Below are the code and all the weights of a small trained network. Each question names an input and a class and asks about switching units off, where a switched-off unit gives its printed mean instead of its output.

import numpy as np


def w(rows, s, z=0):
    codes = np.array(rows[::2]) - 128.0
    scale = np.full(codes.shape[1], s)
    scale[-1] = z or s
    return codes * scale


def norm(h):
    return h / np.sqrt((h * h).mean(-1, keepdims=True) + 1e-5)


def f(y):
    return np.maximum(y, 0)


def log_softmax(a):
    a = a - a.max(-1, keepdims=True)
    return a - np.log(np.exp(a).sum(-1, keepdims=True))


def net(x, mask):
    res = np.array(x, float).reshape(1, 2) / 4 @ E
    u = 0
    for l in range(4):
        y = f(norm(res) @ A[l][:, :-1].T + A[l][:, -1])
        res = res + np.where(mask[u : u + 8], y, B[l][:, -1]) @ B[l][:, :-1]
        u += 8
    return log_softmax(norm(res)[-1] @ U[:, :-1].T + U[:, -1])


A, B = {}, {}
E = w([
[72,75,54,167],'x0',
[169,81,118,254],'x1',
],0.0084)
A[0] = w([
[26,141,127,36,141],'0.n1',
[133,137,80,180,86],'0.n2',
[114,20,133,150,58],'0.n3',
[93,149,245,91,118],'0.n4',
[1,116,125,193,64],'0.n5',
[193,117,68,139,117],'0.n6',
[205,233,184,145,124],'0.n7',
[40,88,129,208,3],'0.n8',
],0.0079,0.0045)
B[0] = w([
[93,28,141,40,254],'0.n1',
[109,62,137,2,168],'0.n2',
[166,31,86,89,170],'0.n3',
[130,117,94,221,210],'0.n4',
[201,203,138,180,185],'0.n5',
[146,111,147,96,159],'0.n6',
[144,180,206,247,220],'0.n7',
[168,150,47,147,173],'0.n8',
],0.0073,0.0057)
A[1] = w([
[106,113,72,132,192],'1.n1',
[141,223,102,93,154],'1.n2',
[117,103,116,95,82],'1.n3',
[240,128,156,132,4],'1.n4',
[220,108,128,26,131],'1.n5',
[179,225,160,131,174],'1.n6',
[155,120,196,126,93],'1.n7',
[149,49,118,9,83],'1.n8',
],0.011,0.0025)
B[1] = w([
[186,25,74,113,195],'1.n1',
[131,81,115,254,142],'1.n2',
[112,228,90,106,165],'1.n3',
[121,216,102,159,183],'1.n4',
[129,116,123,178,196],'1.n5',
[142,79,22,118,201],'1.n6',
[88,148,157,185,179],'1.n7',
[43,101,100,202,253],'1.n8',
],0.0077,0.0069)
A[2] = w([
[171,69,36,39,8],'2.n1',
[153,197,129,145,31],'2.n2',
[158,161,98,205,229],'2.n3',
[139,40,173,26,100],'2.n4',
[198,254,140,166,49],'2.n5',
[169,75,196,93,68],'2.n6',
[76,74,136,135,195],'2.n7',
[114,65,72,161,154],'2.n8',
],0.0094,0.0014)
B[2] = w([
[148,173,213,220,196],'2.n1',
[142,186,80,232,157],'2.n2',
[126,100,65,68,244],'2.n3',
[128,42,48,79,143],'2.n4',
[159,255,93,230,197],'2.n5',
[162,112,176,140,128],'2.n6',
[185,161,205,108,206],'2.n7',
[192,153,185,46,253],'2.n8',
],0.008,0.0072)
A[3] = w([
[101,125,77,118,96],'3.n1',
[107,103,255,121,125],'3.n2',
[78,211,127,93,221],'3.n3',
[146,124,120,155,59],'3.n4',
[207,77,3,81,57],'3.n5',
[186,95,121,156,41],'3.n6',
[130,189,194,146,251],'3.n7',
[90,89,129,49,166],'3.n8',
],0.0096,0.0024)
B[3] = w([
[108,130,160,39,143],'3.n1',
[82,139,112,66,205],'3.n2',
[254,31,142,211,172],'3.n3',
[118,183,95,38,161],'3.n4',
[192,97,236,171,255],'3.n5',
[99,92,191,35,207],'3.n6',
[57,247,194,160,201],'3.n7',
[230,210,78,168,210],'3.n8',
],0.0057,0.0055)
U = w([
[86,109,100,147,46],'0',
[107,76,96,4,194],'1',
[112,113,117,130,2],'2',
[250,59,146,118,190],'3',
[110,124,101,127,42],'4',
[174,203,94,213,209],'5',
[56,198,196,94,163],'6',
],0.021,0.0082)

Each question gives the input, the list of numbers given to net, and the class t.
The units are the neurons (one row each of A and B). Each row of codes is followed by its name. A weight is (code - 128) times the scale printed after its matrix; where a second scale follows, it is the last column's (A, B and U).
mask holds one flag per neuron, layer by layer. A switched-off neuron (its flag False) gives its mean, the last column of its row in B, instead of its output. The means were averaged over made-up inputs and are rounded, as every weight is.
A unit's drop is (log p(t) with every unit on - log p(t) with that unit switched off) / (log p(t) with every unit on - log p(t) with every unit switched off).
unit that matters most: the unit with the biggest drop
top k neurons: the k neurons with the biggest drops, biggest first
top k neurons in layer l: the k neurons of layer l with the biggest drops, biggest first
drop when u is switched off: that unit's drop, to one decimal
input [2,-2], class 1: top 2 neurons in layer 0 : [0.n1; 0.n7]
input [5,-3], class 1: unit that matters most : 1.n6
input [-8,-7], class 5: top 3 neurons : [0.n7; 1.n1; 0.n2]
input [-1,-6], class 1: top 3 neurons in layer 2 : [2.n5; 2.n1; 2.n4]
input [-2,-2], class 6: top 3 neurons : [0.n1; 0.n5; 1.n4]
input [0,-5], class 1: top 3 neurons : [0.n1; 0.n7; 1.n8]
input [-7,-6], class 5: top 2 neurons in layer 1 : [1.n1; 1.n8]
input [-6,-5], class 5: top 3 neurons : [0.n7; 1.n1; 1.n8]
input [1,-5], class 1: top 2 neurons : [0.n1; 1.n8]
input [0,-3], class 1: top 2 neurons : [0.n1; 0.n7]
input [-2,-4], class 6: drop when 2.n7 is switched off : 0.0
input [4,-5], class 1: drop when 0.n1 is switched off : 2.9
input [5,-4], class 1: drop when 1.n8 is switched off : 0.4
input [-7,-4], class 5: unit that matters most : 0.n7
